[ 131  144 -131  340 -379  283  328  167  210 -622 -262 -741  144   95
  308 -149  -14  197  -47 -315   15 -271 -158 -201  -84   12  187   92
 -183   18  118 -106 -420  136  419] | dugaz
[ 236 -274 -272 -395  188 -255  -20  -49   96  781    1  188 -623  -88
  298 -287  462   64  149   34  173 -498 -132  363  440  288   51 -361
 -388 -211  -38 -521  205 -543  290] | dugaz
[  45  161    3  358 -439  217  339  159   40 -586 -144 -735  215  166
  324  -57  -45  302 -167 -219   16 -205 -177 -175 -295  -53  237  255
 -104  124   75  -82 -352   63  307] | risu
[ -34   73  -34  272 -370  229  379  153  -53 -752 -222 -715  199   96
  322  -59  -41  256  -64 -123  -46 -261 -145 -112 -258  -18  273  299
  -98  -15   27  -46 -356  121  341] | lene
[ 243 -275 -256 -580  119 -308  -11 -100  -66  878   99  222 -672  -67
  288 -246  421   62  252  243  144 -459 -167  520  419  242   -1 -270
 -242 -279  -95 -496  329 -576  343] | vibim
[ 249 -235 -228 -387  196 -280  -37  -78  164  872  -29  196 -545 -112
  304 -372  436   76  219   40  170 -437 -213  356  516  377   29 -404
 -396 -271  -30 -547  300 -533  347] | dugaz
[ -52  171  -50   77  157  453   62  210   73 -347 -524 -491  671   22
 -124 -396   39  -27  333 -463  128 -223  -12  105 -161  -66  145   57
  -84  146 -301   88 -574  331  390] | dugaz
[-101  165  163 -406 -142  356  138 -156  -96 -168  -23  135 -116   96
 -383  161 -300  117  -93  145  -52 -192   60  310 -403  207  401  258
  -67  278  219   28    5 -226   22] | dugaz
[ 322 -141 -455 -276 -310 -227  -16   74  464 -323  293   56 -170 -286
 -128 -598 -196  163  717  102  -38  340   60  425  715 -266 -240  -28
  530 -220  -78 -179  431  -82  385] | moli
[ -83  118  -45   42  156  432   76  195  -23 -395 -551 -468  630   24
  -82 -400  -23   57  418 -374  159 -225   20  119 -123 -107  140  100
  -32  141 -340   91 -566  325  421] | dugaz
[-134   67  -71   37  162  397   13  190   40 -316 -557 -321  537  -86
  -52 -311   59  -21  364 -304  122 -265  -20  159 -100  -66   83  -31
 -226   -8 -306  -36 -429  228  373] | risu
[-104   99    4  356 -379  228  352  100  -17 -718 -217 -587  161   65
  350   -8  -53  199 -156 -174   17 -237 -127 -234 -258  -82  296  206
 -201   71   95  -76 -381  107  285] | sabot
[-202  222  270 -249 -142  329  106 -161  -90 -320 -119  222   57   23
 -249  112 -320  167  -53   92  -31 -134  -30  261 -410  209  428  193
 -145  184  114  -26  -45 -146  -33] | risu
[-177   85  -30  189  188  418    4  128  -84 -502 -516 -358  661 -107
  -21 -366  -48   37  369 -227  129 -200  -96  173 -231 -128  165  104
 -177  -25 -386  -42 -461  265  306] | Tene
[ -58  113  -43  156  240  451   30  201   40 -308 -556 -481  651  -10
  -54 -373   23   13  344 -384  151 -280  -38   90 -172  -29  143   60
 -148   95 -326   67 -564  287  366] | dugaz
[ 187  128 -150  395 -421  239  275  173  257 -643 -231 -709  190   51
  334 -165  -59  208    6 -296   28 -178 -194 -174  -48 -111  154   87
 -166   49   96 -166 -350  169  367] | lene
[-298  116   75  172  262  421   -2  116  -69 -375 -517 -309  751   29
  -72 -302  -27   80  217 -348  114 -255  -25   43 -190  -78  210   58
 -189  114 -264   16 -518  216  296] | moli
[-117  171  107 -361 -120  347  125 -213  -75 -172  -30  174  -70    9
 -391  188 -282  207  -79  161  -66 -197   25  262 -357  210  446  259
 -100  291  187  -32   28 -294   21] | moli
[-194   92  -21  120  169  431   -1   66  -78 -476 -508 -257  599 -119
  -67 -295   -5  -49  407 -176  130 -240  -49  184 -208  -90  113   25
 -202  -44 -365   -1 -407  280  306] | vibim
[ -61  220  151 -324 -121  375  111 -186  -94 -311 -117  174  -23   59
 -372  128 -209  169  -92   67  -69 -185   17  266 -379  203  471  273
 -176  329  135  -27  -95 -240    9] | lene
[  48  136   -1  364 -371  182  340  151   75 -687 -225 -646  217  210
  286  -67    3  186 -200 -332  -24 -233 -112 -279 -178  -81  229  187
 -205  109  127  -71 -458  188  361] | Tene
[ 254 -283 -264 -563   62 -317  -49 -137  129  745  155  405 -763 -159
  245 -222  448 -118  198  189  106 -378 -167  465  508  197   12 -407
 -368 -251   47 -566  352 -551  313] | Tene
[ 166 -153 -423 -199 -399 -198  -20   61  400 -501  268  136  -35 -297
 -106 -675 -226  164  780  161  -14  502   46  428  694 -293 -198   28
  554 -160 -130 -174  459  -91  344] | Tolid
[ 277 -252 -258 -443  127 -310   -5  -25  119  873   15  185 -589 -103
  326 -298  501   33  134   14  193 -490 -203  397  415  271   42 -397
 -419 -249  -59 -558  223 -554  323] | risu
[ 338 -179 -461 -138 -315 -215  -35   68  491 -384  244   45 -155 -330
  -63 -675 -204  259  722   97   52  343   10  390  691 -269 -183  -21
  451 -250  -73 -258  399 -130  350] | sabot
[ 423 -119 -544  -85 -331 -294  -79  -21  567 -512  217  186  -84 -386
 -112 -688  -71  266  752   46   83  385   56  306  781 -340 -264  -68
  513 -229 -160 -249  333 -139  314] | Tene
[ 278 -189 -419  -93 -316 -237  -18   15  412 -453  145   40  -94 -295
   33 -747 -218  346  815  154   56  375  -41  406  666 -247 -147   66
  449 -247 -171 -260  429  -76  394] | lene
[ 317 -264 -280 -404  172 -294  -33  -57  137  853   53  188 -583  -72
  258 -297  497   39  140   -9  157 -481 -178  405  437  240   52 -381
 -378 -177  -14 -534  246 -551  314] | moli
[ -63  150  -67   80  182  423   31  200   22 -412 -516 -398  684  -57
 -115 -318   37  -48  316 -366  130 -246  -12  111 -149 -115  127   48
 -116  113 -339   56 -540  328  363] | Tolid
[ 177   95 -140  335 -398  263  362  174  117 -622 -189 -829   96  136
  262  -50  -16  264 -107 -217    5 -262 -109 -196 -240  -31  236  201
 -111  134   87  -56 -376   57  330] | dugaz
[-308  124   68  161  230  441   46  120 -117 -467 -638 -332  785   -4
  -33 -343  -22  153  231 -342  181 -322  -43   11 -226  -86  255   95
 -237   72 -284  -72 -575  242  381] | Zin
[ 219 -224 -222 -457  129 -341   12  -92  107  732  -52  229 -572  -93
  299 -319  457  232  145   67  186 -465 -148  295  525  338   44 -343
 -338 -295   -5 -558  240 -623  401] | risu
[ 215 -147 -415 -141 -363 -241  -17   14  386 -443  223   30 -110 -260
    9 -727 -156  323  736  132   50  453  -23  378  675 -241 -161   77
  501 -229 -127 -244  394 -163  375] | sabot
[ 273 -259 -321 -572   80 -309    7  -85   39  802   79  161 -659  -57
  253 -273  482  124  173  156  176 -485 -165  450  490  209   49 -277
 -300 -218  -18 -568  303 -664  408] | Tolid
[-252   50   22  240  234  402  -29   94   -1 -324 -526 -201  633 -102
  -10 -277  -33  -67  294 -261  188 -252  -86   84 -139 -102  168   -3
 -312   16 -248  -82 -401  283  263] | Tolid
[ 300 -103 -437 -238 -405 -176  -36   89  482 -430  301  116  -27 -284
 -171 -732 -180  139  797   77  -42  486   71  457  740 -300 -289  -57
  582 -111  -99 -106  395  -56  371] | Tene
[ 209   79 -145  434 -352  228  275  169  161 -615 -272 -788  185   57
  337 -149  -92  348    7 -252   23 -252 -236 -180 -173  -89  194  203
 -160  -38   25 -175 -334  154  412] | Tene
[ 281 -128 -469  -54 -373 -230  -77  -15  525 -434  210  116  -50 -359
  -24 -756 -202  292  822  101   33  491  -90  399  700 -253 -189  -16
  472 -268 -154 -295  476 -125  351] | moli
[-214  126  -22   97  131  434   41  151  -63 -508 -522 -339  631 -108
  -53 -301   -7   11  347 -255  138 -232  -46  171 -219 -131  164   58
 -193   10 -345  -19 -495  226  301] | risu
[ 454  -63 -515 -108 -374 -252  -13   65  601 -499  207   10  -62 -319
  -93 -666 -113  212  739  -32   49  365   30  316  737 -359 -221  -37
  534 -193 -103 -238  290  -79  413] | moli
[ 334 -149 -441 -153 -367 -223  -39   53  491 -429  285   89 -137 -340
  -87 -715 -190  206  787   97   19  452   -4  418  699 -307 -185  -24
  485 -196 -109 -210  432  -82  345] | sabot
[  89  145  -84  317 -379  193  367  183   45 -626 -250 -791  262  201
  287 -139   16  298 -127 -317   -2 -219 -135 -233 -167   -9  215  221
 -131   84   28  -79 -440   93  416] | moli
[ -99  221  252 -254 -124  346   90 -177  -62 -318  -47  247   21   72
 -360  117 -265   65 -111   26  -96 -104    0  256 -400  173  456  214
 -165  329  166    7  -51 -137  -21] | moli
[-169  211  278 -372 -139  348  173 -194 -175 -243  -38  212  -21   65
 -381  203 -265  152 -158  169  -49 -230   70  270 -490  173  479  321
  -96  337  217   28  -11 -189    6] | Zin
[ 262 -228 -258 -498  136 -326   -6 -100  123  752  -30  238 -566  -92
  281 -348  511  195  181   73  154 -485 -157  339  544  342   54 -333
 -335 -294  -65 -567  261 -627  403] | Zin
[ -86  179  101 -414 -189  336   94 -148  -48 -189   75  266 -118   10
 -427  149 -196   -5  -73  121  -97  -70   40  339 -298  192  389  195
 -101  311  190   35   22 -272  -54] | Tolid
[ -54  166  -22  109  132  456   27  188   34 -415 -543 -402  688  -30
  -79 -358   23   40  381 -368  136 -218  -28   74 -171 -102  134   91
 -123  135 -367   76 -574  320  384] | Zin
[-239   79  -27  153  213  445  -27  126   -1 -352 -576 -263  586  -87
   -7 -360   14  -53  384 -287  160 -211  -61  151 -116  -16   99  -16
 -235  -61 -318  -50 -458  278  296] | dugaz
[ 279 -126 -438 -141 -262 -189  -19    4  355 -499  200   42  -58 -297
 -111 -628 -253  323  720  152   31  320   14  403  589 -272 -157   51
  502 -207 -107 -208  364 -125  357] | moli
[-244   52  -48   92  209  418   22  168  -74 -359 -525 -354  616  -79
  -46 -277   49  -19  348 -226  119 -284  -20  130 -151  -77  117   82
 -224  -26 -352   -2 -467  226  340] | sabot
[-109  231  200 -203  -75  394   91 -221  -80 -381  -77  213    8   68
 -399  165 -220  185 -116   42  -37 -226   33  241 -448  168  502  306
 -212  363  196    0 -134 -199  -50] | lene
[ 234 -275 -258 -365  152 -288  -51  -92   80  793   28  269 -618 -176
  318 -259  435  102  210  152  169 -440 -199  409  381  260   59 -332
 -431 -225 -128 -527  310 -602  233] | risu
[-362  128  106  205  257  393  -11   72  -38 -321 -583 -252  799   23
   -4 -359   10  121  200 -367  160 -277  -76   -8 -112   -5  177   28
 -247   34 -217  -59 -504  222  369] | moli
[ 110  109    5  339 -376  186  395  199   37 -590 -208 -799  199  211
  320  -85   14  204 -196 -319  -19 -272 -132 -261 -238   -1  241  143
 -157   47   87  -51 -420  207  380] | vibim
[  33  135   49  371 -424  204  357  230   26 -727 -158 -746  202  203
  311 -103  -53  170 -168 -329  -14 -182 -104 -267 -215 -135  186  187
 -116   50  105  -30 -424  249  413] | sabot
[ 148  128  -56  421 -411  234  339  160   74 -627 -188 -836  231  173
  313 -115  -49  405 -110 -223   -4 -147 -192 -232 -275    4  261  267
  -26  144   82  -77 -332   78  330] | Zin
[ -36  102  -47  304 -353  235  354   94  -58 -746 -264 -652  235   64
  311  -71  -34  335  -87 -115  -17 -258 -127 -175 -250   26  283  237
 -120   20  -11  -77 -371   53  309] | vibim
[-211  219  350 -199 -103  365   89 -189 -134 -325 -112  273   98   54
 -263  145 -312   78  -49  141  -72 -123  -53  225 -454  217  459  188
 -189  213  106    8  -38  -73  -54] | Zin
[ 186  121 -126  446 -376  256  264  177  245 -561 -239 -695  237   39
  316 -178  -15  218    7 -283   31 -169 -216 -185 -133    6  144   63
 -155    8   54 -116 -338  176  330] | Zin
[ 264 -247 -197 -369  120 -321  -57  -48  180  833   75  269 -577 -115
  352 -315  455  -36  177   20  148 -384 -208  353  495  211   30 -425
 -399 -176  -16 -529  292 -488  306] | sabot
[ 255 -294 -324 -583  143 -311   21 -134  -18  899   65  249 -745 -107
  246 -221  479  106  203  218  176 -548 -118  454  474  263   48 -315
 -324 -257  -40 -552  307 -681  361] | vibim
[ 170 -113 -341 -192 -414 -197  -55   53  473 -514  314  277  -82 -366
 -110 -674 -294   85  841  118  -14  545   53  443  715 -344 -244  -65
  557 -188 -110 -134  447   27  298] | risu
[ -91  196  200 -297 -104  348   99 -173  -67 -250  -28  174    2   89
 -377  132 -162  110 -119   74  -79 -167   51  272 -386  178  435  264
 -123  386  181   32  -47 -218  -17] | lene
[-185  220  390 -196  -93  351   75 -156  -63 -214  -51  199  160   85
 -236  102 -322   23  -82   74  -95 -136  -72  222 -398  240  424  115
 -162  217  130   13   -9  -41  -20] | vibim
[ 251 -286 -236 -387  135 -256  -30  -66  117  739   36  206 -619 -122
  326 -282  407   29  147   78  161 -490 -177  384  409  206   69 -352
 -423 -255  -57 -546  231 -528  313] | Tene
[ 196  121 -142  426 -424  292  283  195  201 -616 -255 -806  187   81
  344 -138 -150  262   11 -298   11 -197 -259 -170 -145  -89  199  127
 -178  -26   45 -199 -355  168  405] | moli
[-189  181  387 -139  -69  340   35 -183  -74 -229 -124  214   90   70
 -184  102 -321   66  -45  118  -65 -107  -95  209 -411  238  392  139
 -195  142   94    3   36  -25  -31] | lene
[ -53  129  -52    1  169  372   96  248  -23 -342 -477 -488  679   57
 -102 -321   70  -31  262 -405  112 -253   26   81 -130 -120  173   81
  -56  223 -315   99 -586  280  400] | Tolid
[ 371 -125 -505 -114 -317 -212  -22   40  504 -401  185   27 -121 -339
  -63 -675 -137  299  691   93   55  344    3  377  706 -196 -206  -12
  494 -263  -94 -230  396 -142  343] | Tolid
[ 266 -251 -217 -431  119 -310   18  -82  117  708  -40  123 -600  -68
  323 -338  475  183  145   80  182 -465 -161  313  478  310   85 -271
 -360 -288  -24 -535  234 -635  416] | sabot
[ 385 -106 -483 -174 -347 -258   15   55  522 -443  175   46  -75 -316
 -108 -651  -42  213  756   53   58  332   97  310  780 -324 -245  -37
  518 -178 -110 -175  304  -88  398] | lene
[ 390 -116 -478 -140 -290 -170  -64   97  503 -356  279   49  -97 -356
 -130 -657 -178  166  810   64   -4  387    1  447  652 -283 -229  -31
  512 -175  -98 -167  399  -54  315] | Zin
[-269   13  -23  133  204  414    2  150  -57 -304 -569 -293  595  -70
  -15 -294  -16    2  375 -239  141 -227  -38  105 -126  -73  120   33
 -228  -22 -307  -35 -408  252  334] | sabot
